Below is a small trained network, with its code and all its weights. Each question gives an input and a target symbol and asks what happens when units are switched off, that is, made to give their printed mean instead of their output.

import numpy as np


def w(rows, s, z=0):
    codes = np.array(rows[::2]) - 128.0
    scale = np.full(codes.shape[1], s)
    scale[-1] = z or s
    return codes * scale


def norm(h):
    return h / np.sqrt((h * h).mean(-1, keepdims=True) + 1e-5)


def f(y):
    return np.maximum(y, 0)


def softmax(a):
    e = np.exp(a - a.max(-1, keepdims=True))
    return e / e.sum(-1, keepdims=True)


def log_softmax(a):
    a = a - a.max(-1, keepdims=True)
    return a - np.log(np.exp(a).sum(-1, keepdims=True))


def net(x, mask):
    ids = ['αδεζηλμξπστφψ'.index(c) for c in x.split()]
    T = len(ids)
    res = E[ids] + P[:T]
    u = 0
    for l in range(2):
        r = norm(res)
        for j in range(3):
            rows = slice(2 * j, 2 * j + 2)
            q, k, v = (r @ M[l][rows].T for M in (Q, K, V))
            z = softmax(np.where(np.tri(T) > 0, q @ k.T / 2**0.5, -1e9)) @ v
            o = O[l][rows]
            res = res + np.where(mask[u + j], z, o[:, -1]) @ o[:, :-1]
        u += 3
        y = f(norm(res) @ A[l][:, :-1].T + A[l][:, -1])
        res = res + np.where(mask[u : u + 16], y, B[l][:, -1]) @ B[l][:, :-1]
        u += 16
    return log_softmax(norm(res)[-1] @ U[:, :-1].T + U[:, -1])


Q, K, V, O, A, B = {}, {}, {}, {}, {}, {}
E = w([
[149,182,34,70,207,33],'α',
[169,200,111,118,159,158],'δ',
[108,101,104,168,148,97],'ε',
[31,140,115,153,167,13],'ζ',
[106,66,133,104,105,123],'η',
[178,107,162,179,124,169],'λ',
[15,195,185,255,138,137],'μ',
[108,75,136,105,103,126],'ξ',
[103,222,182,20,73,138],'π',
[95,119,141,48,225,173],'σ',
[104,137,80,110,219,113],'τ',
[204,94,109,117,89,85],'φ',
[162,219,114,132,153,157],'ψ',
],0.0084)
P = w([
[139,2,231,74,224,156],'0',
[99,137,15,131,53,207],'1',
[119,73,189,95,204,130],'2',
[87,125,31,142,48,198],'3',
[104,118,192,102,180,122],'4',
[83,123,41,149,47,194],'5',
[89,131,177,119,176,106],'6',
[81,113,58,147,39,198],'7',
[74,144,161,132,169,81],'8',
[83,105,57,151,40,198],'9',
[70,156,140,134,166,61],'10',
[87,91,62,149,47,206],'11',
],0.0047)
Q[0] = w([
[140,166,146,204,202,193],'L0H0',
[87,162,165,103,199,99],'L0H0',
[147,149,155,138,100,34],'L0H1',
[109,132,241,140,210,131],'L0H1',
[134,134,158,50,226,12],'L0H2',
[2,210,145,108,227,164],'L0H2',
],0.0049)
K[0] = w([
[56,204,117,133,151,115],'L0H0',
[86,132,172,133,157,62],'L0H0',
[177,130,188,117,76,159],'L0H1',
[85,119,151,93,129,254],'L0H1',
[116,110,57,13,157,81],'L0H2',
[54,235,153,114,194,166],'L0H2',
],0.0065)
V[0] = w([
[49,149,77,77,73,85],'L0H0',
[163,131,118,51,146,80],'L0H0',
[188,169,108,174,92,25],'L0H1',
[165,65,176,153,78,150],'L0H1',
[215,104,177,254,91,210],'L0H2',
[119,111,104,45,137,179],'L0H2',
],0.0045)
O[0] = w([
[111,80,69,129,122,101,125],'L0H0',
[141,194,101,191,116,176,200],'L0H0',
[203,157,156,133,37,87,8],'L0H1',
[133,159,178,162,35,140,125],'L0H1',
[146,165,1,207,166,138,48],'L0H2',
[102,153,140,134,107,67,245],'L0H2',
],0.0058,0.0011)
A[0] = w([
[148,153,98,177,136,116,177],'L0N0',
[170,157,137,166,132,58,94],'L0N1',
[171,224,128,93,191,186,143],'L0N2',
[73,110,124,144,166,193,50],'L0N3',
[76,133,104,51,126,140,165],'L0N4',
[116,176,153,128,155,95,110],'L0N5',
[203,151,68,176,34,132,141],'L0N6',
[112,123,173,163,210,120,103],'L0N7',
[155,49,204,114,205,65,33],'L0N8',
[159,124,93,98,136,109,119],'L0N9',
[142,143,141,48,101,103,218],'L0N10',
[169,139,101,190,190,86,114],'L0N11',
[115,101,102,174,145,45,112],'L0N12',
[90,164,165,100,109,160,4],'L0N13',
[114,183,254,150,175,117,128],'L0N14',
[190,109,176,74,216,115,74],'L0N15',
],0.0071,0.002)
B[0] = w([
[142,74,108,119,140,114,180],'L0N0',
[68,168,133,130,173,125,160],'L0N1',
[78,63,151,134,82,113,212],'L0N2',
[112,118,142,96,177,108,185],'L0N3',
[123,168,94,151,171,113,222],'L0N4',
[164,109,117,136,111,119,167],'L0N5',
[107,64,105,89,155,97,255],'L0N6',
[180,140,127,100,63,89,195],'L0N7',
[255,102,172,196,36,166,203],'L0N8',
[95,127,104,169,102,93,158],'L0N9',
[153,138,70,148,150,156,212],'L0N10',
[118,116,144,72,131,122,166],'L0N11',
[124,171,156,83,81,177,176],'L0N12',
[151,99,100,121,124,180,163],'L0N13',
[220,101,157,147,155,129,226],'L0N14',
[120,115,146,190,36,173,195],'L0N15',
],0.0067,0.0047)
Q[1] = w([
[156,158,108,120,138,93],'L1H0',
[142,175,221,169,166,103],'L1H0',
[120,73,79,205,36,2],'L1H1',
[88,90,78,169,140,196],'L1H1',
[100,134,114,214,144,120],'L1H2',
[111,30,59,93,49,97],'L1H2',
],0.0081)
K[1] = w([
[149,98,127,97,104,108],'L1H0',
[153,102,99,121,130,161],'L1H0',
[125,107,135,159,157,7],'L1H1',
[151,56,118,188,162,150],'L1H1',
[121,176,152,142,145,157],'L1H2',
[162,162,137,73,97,81],'L1H2',
],0.012)
V[1] = w([
[151,118,48,14,150,221],'L1H0',
[149,174,68,80,86,143],'L1H0',
[179,204,157,49,105,148],'L1H1',
[85,159,96,205,136,209],'L1H1',
[103,35,90,147,130,168],'L1H2',
[87,130,126,254,132,3],'L1H2',
],0.0051)
O[1] = w([
[210,35,52,2,158,101,137],'L1H0',
[77,130,68,101,144,150,88],'L1H0',
[116,83,139,228,117,91,71],'L1H1',
[137,51,65,93,94,99,28],'L1H1',
[144,50,184,199,136,132,254],'L1H2',
[87,42,41,75,168,45,53],'L1H2',
],0.0043,0.002)
A[1] = w([
[113,110,126,118,47,116,101],'L1N0',
[141,62,122,115,50,158,114],'L1N1',
[117,206,107,150,106,107,70],'L1N2',
[148,203,92,61,103,173,23],'L1N3',
[179,153,62,183,183,150,1],'L1N4',
[219,96,138,34,146,97,123],'L1N5',
[82,155,119,169,156,111,86],'L1N6',
[101,189,161,141,86,121,219],'L1N7',
[181,107,104,152,30,54,159],'L1N8',
[158,144,76,117,83,116,144],'L1N9',
[79,177,130,69,119,152,115],'L1N10',
[86,168,89,62,156,50,191],'L1N11',
[152,116,168,91,139,1,145],'L1N12',
[131,52,188,82,154,110,164],'L1N13',
[142,69,67,77,206,103,119],'L1N14',
[146,171,201,147,146,124,120],'L1N15',
],0.0071,0.0023)
B[1] = w([
[124,142,113,87,170,77,179],'L1N0',
[134,135,111,90,196,83,247],'L1N1',
[134,92,130,99,104,116,142],'L1N2',
[128,31,37,123,75,185,152],'L1N3',
[184,151,74,121,210,119,136],'L1N4',
[17,124,132,141,152,93,218],'L1N5',
[78,55,157,139,187,74,147],'L1N6',
[145,49,124,165,162,145,165],'L1N7',
[98,124,204,81,176,148,254],'L1N8',
[156,19,176,105,143,91,183],'L1N9',
[104,148,94,143,50,138,162],'L1N10',
[186,174,190,161,54,109,195],'L1N11',
[109,153,46,68,114,254,189],'L1N12',
[101,190,86,40,104,118,215],'L1N13',
[171,200,181,157,140,150,220],'L1N14',
[207,51,171,136,108,59,186],'L1N15',
],0.0055,0.005)
U = w([
[212,194,46,138,57,21,137],'α',
[112,203,141,78,82,151,63],'δ',
[222,103,225,166,86,137,252],'ε',
[52,140,140,166,5,22,136],'ζ',
[117,138,115,147,127,126,50],'η',
[203,95,29,169,239,174,103],'λ',
[20,65,125,232,177,118,150],'μ',
[122,140,112,146,112,121,62],'ξ',
[119,43,44,103,2,220,98],'π',
[49,182,163,49,168,238,124],'σ',
[132,241,129,183,187,83,201],'τ',
[102,49,134,3,184,20,79],'φ',
[124,142,103,139,119,127,66],'ψ',
],0.0064,0.0035)

Each question gives the input, a string of symbols that net reads in full, and the target symbol t.
The units are the heads (2 rows each of Q, K, V and O) and the neurons (one row each of A and B). Each row of codes is followed by its name. A weight is (code - 128) times the scale printed after its matrix; where a second scale follows, it is the last column's (O, A, B and U).
mask holds one flag per unit, layer by layer, with each layer's heads first. A switched-off unit (its flag False) gives its mean, the last column of its rows in O or B, instead of its output. The means were averaged over made-up inputs and are rounded, as every weight is.
A unit's drop is (log p(t) with every unit on - log p(t) with that unit switched off) / (log p(t) with every unit on - log p(t) with every unit switched off).
The circuit of an input: a set's keep is (log p(t) with only the set's units on - log p(t) with every unit switched off) / (log p(t) with every unit on - log p(t) with every unit switched off). Starting from the 12 units with the biggest drops (on a tie, the unit counted first), units are removed one at a time, each time the one whose removal leaves the highest keep (on an exact tie, the one counted first), for as long as the keep stays at least 0.8.
units of the circuit, in order: the units of the circuit, biggest drop first
unit that matters most: the unit with the biggest drop
top k neurons: the k neurons with the biggest drops, biggest first
k most important neurons of layer l: the k neurons of layer l with the biggest drops, biggest first
which heads matter: for each layer, one digit per head in row order, 1 if its drop is at least 0.15 and else 0, layers parted by /
input ε τ σ ζ μ, target ε: units of the circuit, in order => L0N14; L0N7
input σ μ φ δ σ ε α δ μ η μ, target σ: top 3 neurons => L1N12; L0N8; L0N15
input δ π ξ λ μ λ π ψ, target π: 2 most important neurons of layer 0 => L0N2; L0N14
input π α τ τ φ λ ε δ α ψ, target α: 3 most important neurons of layer 1 => L1N11; L1N8; L1N14
input ψ φ φ α λ φ α μ δ η π, target ε: unit that matters most => L1H1
input φ α λ φ α α σ, target ε: units of the circuit, in order => L0N8; L0N15
input λ ψ σ φ π δ, target π: which heads matter => 001 / 011
input δ μ π π π τ τ π α, target ε: top 2 neurons => L0N6; L0N15
input δ π τ φ φ φ φ φ φ ψ ξ, target ε: units of the circuit, in order => L0N6; L1H1; L1N15
input λ μ φ φ ζ σ η φ ε ψ ε ε, target φ: units of the circuit, in order => L0N10; L1N1
input α ψ ψ ξ, target α: top 4 neurons => L1N8; L0N8; L1N11; L0N15
input π λ φ ψ ε τ φ π π σ μ, target ε: which heads matter => 000 / 000
input σ φ φ μ α ψ φ τ η λ ψ, target φ: top 2 neurons => L0N8; L0N2
input π ψ π η ε ψ δ ψ λ ε ψ ε, target λ: 2 most important neurons of layer 0 => L0N2; L0N1
input ξ μ α φ λ η, target λ: unit that matters most => L0H2
input λ δ ξ π α μ λ, target φ: top 2 neurons => L0N11; L1N5
input φ σ α λ τ φ η ε σ φ π ψ, target π: top 2 neurons => L0N8; L0N2
input η φ π μ σ λ ζ ε, target ζ: top 2 neurons => L0N12; L0N14
input π π λ ψ η, target ε: which heads matter => 000 / 001
input ψ φ ξ, target ε: unit that matters most => L0N8
input π ψ σ δ μ ψ, target μ: which heads matter => 000 / 100
input α ε π π ψ φ δ μ ζ ψ ψ η, target ζ: which heads matter => 110 / 101
input φ α φ ψ ξ σ μ φ π, target ε: 2 most important neurons of layer 0 => L0N6; L0N3
input ε λ ψ π π ψ λ ε φ δ, target φ: units of the circuit, in order => L0N2; L1N1
input α φ φ σ μ π ζ, target ε: units of the circuit, in order => L0N8; L0N14; L0H2
input μ ψ μ μ π σ φ ε, target φ: which heads matter => 011 / 010
